Here is a tiny trained network, its code and every weight. The questions are about switching its units off for an input and a class, where a switched-off unit gives its printed mean instead of its output.

import numpy as np


def w(rows, s, z=0):
    codes = np.array(rows[::2]) - 128.0
    scale = np.full(codes.shape[1], s)
    scale[-1] = z or s
    return codes * scale


def f(y):
    return np.maximum(y, 0)


def log_softmax(a):
    a = a - a.max(-1, keepdims=True)
    return a - np.log(np.exp(a).sum(-1, keepdims=True))


def net(x, mask):
    res = np.array(x, float).reshape(1, 2) / 4 @ E
    y = f(res @ A[0][:, :-1].T + A[0][:, -1])
    res = res + np.where(mask, y, B[0][:, -1]) @ B[0][:, :-1]
    return log_softmax(res[-1] @ U[:, :-1].T + U[:, -1])


A, B = {}, {}
E = w([
[70,45,171,32,146],'x0',
[208,97,9,120,212],'x1',
],0.014)
A[0] = w([
[156,185,142,246,181,76],'N0',
[127,131,158,146,109,89],'N1',
[129,178,120,178,134,238],'N2',
[103,166,187,124,151,197],'N3',
[76,162,128,122,94,110],'N4',
[84,51,137,63,174,112],'N5',
[161,172,105,190,80,139],'N6',
[99,85,155,34,166,161],'N7',
[87,142,184,74,77,156],'N8',
[157,164,103,94,217,73],'N9',
[211,95,64,115,90,79],'N10',
[196,106,126,69,223,93],'N11',
[118,121,124,128,126,241],'N12',
[95,101,140,27,149,117],'N13',
[142,189,128,215,159,78],'N14',
[198,59,51,73,191,77],'N15',
[111,160,198,161,116,163],'N16',
[140,115,99,126,162,248],'N17',
[73,153,163,125,67,80],'N18',
[147,81,129,64,91,79],'N19',
],0.013,0.012)
B[0] = w([
[135,175,182,180,170,209],'N0',
[168,109,103,244,91,151],'N1',
[80,154,127,85,188,236],'N2',
[116,146,79,137,138,218],'N3',
[168,155,83,180,73,176],'N4',
[87,182,171,161,159,232],'N5',
[66,168,185,127,170,216],'N6',
[70,162,157,122,153,252],'N7',
[150,148,85,139,112,248],'N8',
[151,133,122,200,43,182],'N9',
[143,160,146,187,76,187],'N10',
[186,156,110,165,94,212],'N11',
[80,119,35,5,205,219],'N12',
[65,191,182,169,172,224],'N13',
[100,154,180,164,146,195],'N14',
[106,124,116,204,80,252],'N15',
[122,142,73,148,93,225],'N16',
[105,144,50,87,125,233],'N17',
[151,128,96,213,68,208],'N18',
[139,164,178,195,140,166],'N19',
],0.011,0.015)
U = w([
[97,162,249,144,179,111],'0',
[145,129,91,166,46,96],'1',
[100,130,57,52,180,254],'2',
[189,127,161,70,130,110],'3',
[140,77,138,124,128,104],'4',
[140,96,185,120,112,111],'5',
[159,87,150,148,120,106],'6',
[136,117,188,102,138,94],'7',
],0.018,0.0089)

Each question gives the input, the list of numbers given to net, and the class t.
The units are the neurons (one row each of A and B). Each row of codes is followed by its name. A weight is (code - 128) times the scale printed after its matrix; where a second scale follows, it is the last column's (A, B and U).
mask holds one flag per neuron, in row order. A switched-off neuron (its flag False) gives its mean, the last column of its row in B, instead of its output. The means were averaged over made-up inputs and are rounded, as every weight is.
A unit's drop is (log p(t) with every unit on - log p(t) with that unit switched off) / (log p(t) with every unit on - log p(t) with every unit switched off).
most important unit: the unit with the biggest drop
k most important neurons: the k neurons with the biggest drops, biggest first
drop when u is switched off: that unit's drop, to one decimal
input [-3,-1], class 2: 2 most important neurons	(N13 N5)
input [7,7], class 0: 3 most important neurons	(N5 N13 N7)
input [-4,2], class 0: most important unit	N0
input [-4,4], class 0: 2 most important neurons	(N0 N6)
input [0,3], class 2: 2 most important neurons	(N18 N4)
input [7,8], class 1: 2 most important neurons	(N15 N11)
input [6,-8], class 1: 2 most important neurons	(N18 N8)
input [6,7], class 1: 2 most important neurons	(N15 N11)
input [3,-1], class 2: 3 most important neurons	(N0 N6 N14)
input [-3,-4], class 1: 2 most important neurons	(N13 N7)
input [-3,-3], class 2: 3 most important neurons	(N13 N5 N15)
input [-4,-5], class 1: drop when N5 is switched off	0.4
input [2,-3], class 2: drop when N15 is switched off	0.2
input [1,-3], class 2: most important neuron	(N15)
